Below is a small trained network, with its code and all its weights. Each question gives an input and a target symbol and asks what happens when units are switched off, that is, made to give their printed mean instead of their output.

import numpy as np


def w(rows, s, z=0):
    codes = np.array(rows[::2]) - 128.0
    scale = np.full(codes.shape[1], s)
    scale[-1] = z or s
    return codes * scale


def norm(h):
    return h / np.sqrt((h * h).mean(-1, keepdims=True) + 1e-5)


def f(y):
    return y / 2 * (1 + np.tanh(0.7978845608 * (y + 0.044715 * y**3)))


def softmax(a):
    e = np.exp(a - a.max(-1, keepdims=True))
    return e / e.sum(-1, keepdims=True)


def log_softmax(a):
    a = a - a.max(-1, keepdims=True)
    return a - np.log(np.exp(a).sum(-1, keepdims=True))


def net(x, mask):
    ids = ['αγδζθλμξπφψω'.index(c) for c in x.split()]
    T = len(ids)
    res = E[ids] + P[:T]
    u = 0
    for l in range(2):
        q, k, v = (norm(res) @ M[l].T for M in (Q, K, V))
        z = softmax(np.where(np.tri(T) > 0, q @ k.T / 3**0.5, -1e9)) @ v
        res = res + np.where(mask[u], z, O[l][:, -1]) @ O[l][:, :-1]
        u += 1
        y = f(norm(res) @ A[l][:, :-1].T + A[l][:, -1])
        res = res + np.where(mask[u : u + 4], y, B[l][:, -1]) @ B[l][:, :-1]
        u += 4
    return log_softmax(norm(res)[-1] @ U[:, :-1].T + U[:, -1])


Q, K, V, O, A, B = {}, {}, {}, {}, {}, {}
E = w([
[41,138,91,233,201,52],'α',
[97,65,162,254,185,150],'γ',
[71,119,104,207,144,178],'δ',
[166,127,172,201,128,79],'ζ',
[165,143,166,203,158,66],'θ',
[57,138,101,136,155,131],'λ',
[125,100,159,131,166,88],'μ',
[105,158,149,113,135,160],'ξ',
[100,141,145,154,126,101],'π',
[105,114,106,194,163,80],'φ',
[157,120,149,118,115,135],'ψ',
[72,162,97,168,162,106],'ω',
],0.0056)
P = w([
[76,94,145,123,77,145],'0',
[119,125,159,86,132,103],'1',
[137,153,144,254,121,87],'2',
[56,90,145,133,79,148],'3',
[146,96,148,115,192,166],'4',
[133,165,92,197,121,94],'5',
[54,91,146,134,78,148],'6',
[155,147,121,52,142,106],'7',
[118,160,75,187,124,98],'8',
[52,93,147,135,79,147],'9',
[170,155,174,106,223,186],'10',
[94,155,54,168,130,110],'11',
],0.0084)
Q[0] = w([
[186,247,93,11,181,71],'0.h0',
[176,101,70,183,248,254],'0.h0',
[78,53,128,95,96,47],'0.h0',
],0.0086)
K[0] = w([
[181,87,89,85,227,185],'0.h0',
[164,183,50,31,123,7],'0.h0',
[53,43,162,167,113,137],'0.h0',
],0.011)
V[0] = w([
[187,3,59,67,105,78],'0.h0',
[143,140,229,71,56,188],'0.h0',
[171,127,146,193,110,221],'0.h0',
],0.0054)
O[0] = w([
[110,3,41,113,77,130,47],'0.h0',
[207,137,74,91,192,165,102],'0.h0',
[144,92,138,173,191,226,4],'0.h0',
],0.0062,0.002)
A[0] = w([
[80,95,173,137,65,118,176],'0.n0',
[131,161,153,94,160,136,253],'0.n1',
[96,176,103,183,12,164,98],'0.n2',
[125,129,85,125,50,186,95],'0.n3',
],0.011,0.0034)
B[0] = w([
[206,150,69,8,224,200,253],'0.n0',
[119,64,156,236,218,117,196],'0.n1',
[162,2,200,202,42,146,228],'0.n2',
[93,226,251,179,133,135,123],'0.n3',
],0.0056,0.0057)
Q[1] = w([
[95,153,125,110,80,211],'1.h0',
[120,146,149,168,93,178],'1.h0',
[247,163,136,104,101,145],'1.h0',
],0.011)
K[1] = w([
[131,166,103,133,60,189],'1.h0',
[165,192,91,167,109,156],'1.h0',
[247,122,147,98,103,101],'1.h0',
],0.012)
V[1] = w([
[78,84,185,158,172,104],'1.h0',
[172,120,65,118,40,157],'1.h0',
[124,4,174,84,223,72],'1.h0',
],0.0038)
O[1] = w([
[148,160,50,84,76,106,195],'1.h0',
[135,175,109,168,179,68,53],'1.h0',
[1,107,70,86,26,140,254],'1.h0',
],0.0049,0.0053)
A[1] = w([
[174,228,109,169,128,253,151],'1.n0',
[32,113,213,69,168,136,99],'1.n1',
[185,72,65,124,79,186,119],'1.n2',
[10,79,123,171,138,109,4],'1.n3',
],0.0059,0.0042)
B[1] = w([
[140,98,152,45,69,47,140],'1.n0',
[130,226,100,162,135,90,237],'1.n1',
[136,196,126,216,142,18,250],'1.n2',
[254,91,204,90,65,122,216],'1.n3',
],0.008,0.0022)
U = w([
[72,83,93,80,39,90,92],'α',
[81,95,134,161,222,148,109],'γ',
[170,121,163,147,62,160,202],'δ',
[240,120,129,106,149,44,66],'ζ',
[153,252,129,148,148,51,134],'θ',
[44,220,129,128,116,172,133],'λ',
[161,161,65,55,158,166,253],'μ',
[95,134,210,113,159,158,147],'ξ',
[210,32,134,107,159,147,66],'π',
[149,96,15,180,193,81,43],'φ',
[197,184,198,31,60,101,92],'ψ',
[106,153,155,253,129,113,174],'ω',
],0.011,0.0049)

Each question gives the input, a string of symbols that net reads in full, and the target symbol t.
The units are the heads (3 rows each of Q, K, V and O) and the neurons (one row each of A and B). Each row of codes is followed by its name. A weight is (code - 128) times the scale printed after its matrix; where a second scale follows, it is the last column's (O, A, B and U).
mask holds one flag per unit, layer by layer, with each layer's heads first. A switched-off unit (its flag False) gives its mean, the last column of its rows in O or B, instead of its output. The means were averaged over made-up inputs and are rounded, as every weight is.
A unit's drop is (log p(t) with every unit on - log p(t) with that unit switched off) / (log p(t) with every unit on - log p(t) with every unit switched off).
The circuit of an input: a set's keep is (log p(t) with only the set's units on - log p(t) with every unit switched off) / (log p(t) with every unit on - log p(t) with every unit switched off). Starting from all 10 units, units are removed one at a time, each time the one whose removal leaves the highest keep (on an exact tie, the one counted first), for as long as the keep stays at least 0.8.
units of the circuit, in order: the units of the circuit, biggest drop first
k most important neurons: the k neurons with the biggest drops, biggest first
top k neurons in layer l: the k neurons of layer l with the biggest drops, biggest first
input μ μ μ ψ μ, target α: units of the circuit, in order => 0.h0; 1.h0
input ψ λ λ μ μ μ λ, target λ: units of the circuit, in order => 0.n3; 1.n1
input ψ ζ θ λ α, target π: units of the circuit, in order => 1.n3; 0.n0; 1.n2; 0.h0
input ω μ μ ω μ φ φ δ, target α: units of the circuit, in order => 0.h0
input φ μ φ ζ μ μ π, target π: units of the circuit, in order => 0.n2; 0.n0
input γ μ μ φ μ α ψ λ μ ω π, target ψ: 4 most important neurons => 1.n3; 0.n0; 0.n1; 1.n2
input ξ μ φ π ω ω ψ, target ψ: units of the circuit, in order => 0.n3; 1.n0; 0.h0
input φ μ ω ω ψ, target α: 2 most important neurons => 0.n0; 0.n2
input φ μ ω ζ ω μ μ α π μ δ, target λ: 4 most important neurons => 0.n0; 1.n1; 1.n3; 1.n2
input ψ μ μ ω ξ, target α: units of the circuit, in order => 0.h0; 0.n0
input δ φ γ ψ φ ψ μ μ α λ α, target α: units of the circuit, in order => 0.h0; 0.n0
input μ ψ δ ζ, target ζ: units of the circuit, in order => 0.n0; 1.n2; 0.h0
input ω ω π ψ ω λ λ λ λ μ φ ω, target α: 2 most important neurons => 0.n1; 1.n1
input ω ξ μ ω μ α μ ξ, target α: units of the circuit, in order => 0.n0; 0.h0
input ω ψ γ ζ ξ μ ω λ θ θ ω, target ψ: 2 most important neurons => 1.n3; 0.n0
input ω φ ζ μ δ ψ μ ω α λ ω, target θ: top neuron in layer 1 => 1.n1
input π π μ θ μ, target ζ: top 2 neurons in layer 1 => 1.n3; 1.n1
input ω δ μ ξ ξ μ ζ λ θ ω φ, target ψ: 4 most important neurons => 0.n0; 1.n3; 0.n2; 1.n2
input ζ μ α φ μ μ γ, target γ: 3 most important neurons => 0.n0; 1.n3; 1.n2
input ω θ μ δ ψ π ξ, target ξ: top 3 neurons in layer 1 => 1.n0; 1.n3; 1.n1
